Here is a tiny trained network, its code and every weight. The questions are about switching its units off for an input and a class, where a switched-off unit gives its printed mean instead of its output.

import numpy as np


def w(rows, s, z=0):
    codes = np.array(rows[::2]) - 128.0
    scale = np.full(codes.shape[1], s)
    scale[-1] = z or s
    return codes * scale


def norm(h):
    return h / np.sqrt((h * h).mean(-1, keepdims=True) + 1e-5)


def f(y):
    return y / 2 * (1 + np.tanh(0.7978845608 * (y + 0.044715 * y**3)))


def log_softmax(a):
    a = a - a.max(-1, keepdims=True)
    return a - np.log(np.exp(a).sum(-1, keepdims=True))


def net(x, mask):
    res = np.array(x, float).reshape(1, 5) / 4 @ E
    u = 0
    for l in range(2):
        y = f(norm(res) @ A[l][:, :-1].T + A[l][:, -1])
        res = res + np.where(mask[u : u + 6], y, B[l][:, -1]) @ B[l][:, :-1]
        u += 6
    return log_softmax(norm(res)[-1] @ U[:, :-1].T + U[:, -1])


A, B = {}, {}
E = w([
[110,95,2,53],'x0',
[42,71,111,171],'x1',
[83,114,180,61],'x2',
[128,128,128,129],'x3',
[164,10,143,132],'x4',
],0.0055)
A[0] = w([
[235,162,155,80,2],'0.n1',
[197,2,128,102,66],'0.n2',
[200,126,94,80,95],'0.n3',
[213,130,86,195,50],'0.n4',
[177,136,203,154,76],'0.n5',
[92,108,212,20,33],'0.n6',
],0.012,0.0044)
B[0] = w([
[41,109,126,243,205],'0.n1',
[189,116,251,134,254],'0.n2',
[58,119,117,91,203],'0.n3',
[204,109,77,141,176],'0.n4',
[127,101,162,32,202],'0.n5',
[214,118,40,185,223],'0.n6',
],0.02,0.004)
A[1] = w([
[132,243,92,91,109],'1.n1',
[251,154,64,174,2],'1.n2',
[124,80,142,13,128],'1.n3',
[145,80,68,81,131],'1.n4',
[194,126,203,167,148],'1.n5',
[52,29,99,189,242],'1.n6',
],0.012,0.002)
B[1] = w([
[236,126,212,181,186],'1.n1',
[116,17,126,75,235],'1.n2',
[114,247,99,114,179],'1.n3',
[95,179,65,62,172],'1.n4',
[72,171,31,132,254],'1.n5',
[76,121,148,187,233],'1.n6',
],0.015,0.0059)
U = w([
[16,126,135,234,233],'0',
[166,73,37,66,81],'1',
[99,246,103,63,208],'2',
[218,167,233,150,3],'3',
],0.012,0.0014)

Each question gives the input, the list of numbers given to net, and the class t.
The units are the neurons (one row each of A and B). Each row of codes is followed by its name. A weight is (code - 128) times the scale printed after its matrix; where a second scale follows, it is the last column's (A, B and U).
mask holds one flag per neuron, layer by layer. A switched-off neuron (its flag False) gives its mean, the last column of its row in B, instead of its output. The means were averaged over made-up inputs and are rounded, as every weight is.
A unit's drop is (log p(t) with every unit on - log p(t) with that unit switched off) / (log p(t) with every unit on - log p(t) with every unit switched off).
The circuit of an input: a set's keep is (log p(t) with only the set's units on - log p(t) with every unit switched off) / (log p(t) with every unit on - log p(t) with every unit switched off). Starting from all 12 units, units are removed one at a time, each time the one whose removal leaves the highest keep (on an exact tie, the one counted first), for as long as the keep stays at least 0.8.
circuit, biggest first: the units of the circuit, biggest drop first
unit that matters most: the unit with the biggest drop
top k neurons: the k neurons with the biggest drops, biggest first
top k neurons in layer l: the k neurons of layer l with the biggest drops, biggest first
drop when u is switched off: that unit's drop, to one decimal
input [2,-5,4,-8,-8], class 3: circuit, biggest first => 1.n1
input [7,-8,7,-3,0], class 0: top 3 neurons in layer 0 => 0.n1, 0.n3, 0.n5
input [-6,-4,5,-1,0], class 2: circuit, biggest first => 0.n5, 1.n3
input [8,0,-4,-3,3], class 2: top 2 neurons => 0.n1, 0.n6
input [8,1,1,4,8], class 2: circuit, biggest first => 1.n3, 0.n6
input [-7,6,7,2,3], class 1: top 2 neurons => 0.n1, 0.n6
input [-1,4,-3,-3,6], class 3: top 2 neurons => 0.n2, 0.n1
input [6,-7,6,6,-8], class 3: top 3 neurons => 1.n1, 0.n5, 1.n5
input [-3,-3,-3,-1,-7], class 3: top 2 neurons => 0.n2, 1.n1
input [8,-3,-5,-3,6], class 2: top 2 neurons => 0.n3, 0.n6
input [-7,-2,-4,8,7], class 2: top 4 neurons => 0.n5, 1.n5, 1.n3, 0.n6
input [5,-3,-4,-8,7], class 3: top 2 neurons in layer 0 => 0.n2, 0.n6
input [7,-3,-5,7,2], class 2: circuit, biggest first => 0.n6, 1.n3
input [-1,4,7,-7,-7], class 1: top 2 neurons in layer 0 => 0.n6, 0.n1
input [4,-6,1,7,1], class 0: top neuron => 0.n1
input [-6,-1,-8,-1,6], class 1: top 2 neurons => 0.n4, 1.n5
input [6,1,-2,3,-2], class 2: top 2 neurons in layer 0 => 0.n1, 0.n6
input [8,8,-6,-1,8], class 0: top 2 neurons => 0.n5, 0.n6
input [1,-2,4,-1,-5], class 3: top 3 neurons => 0.n2, 1.n1, 1.n5
input [4,-3,1,8,-7], class 3: top 2 neurons => 1.n1, 0.n5
input [-7,-6,4,5,-2], class 2: unit that matters most => 0.n5
input [0,-5,6,-3,-6], class 1: top 2 neurons => 0.n6, 1.n2
input [-8,2,8,-5,0], class 1: top 2 neurons => 0.n6, 0.n3
input [-5,-8,-6,-6,5], class 0: top 2 neurons => 0.n1, 0.n6
input [5,5,-5,-7,-8], class 3: top 2 neurons in layer 0 => 0.n1, 0.n6
input [2,0,3,7,-2], class 1: drop when 0.n1 is switched off => 0.1
input [-3,-1,-6,-4,2], class 1: circuit, biggest first => 0.n4
input [1,-7,-2,6,-4], class 0: drop when 0.n1 is switched off => 1.4
input [3,-6,4,4,-4], class 0: drop when 0.n1 is switched off => 0.4
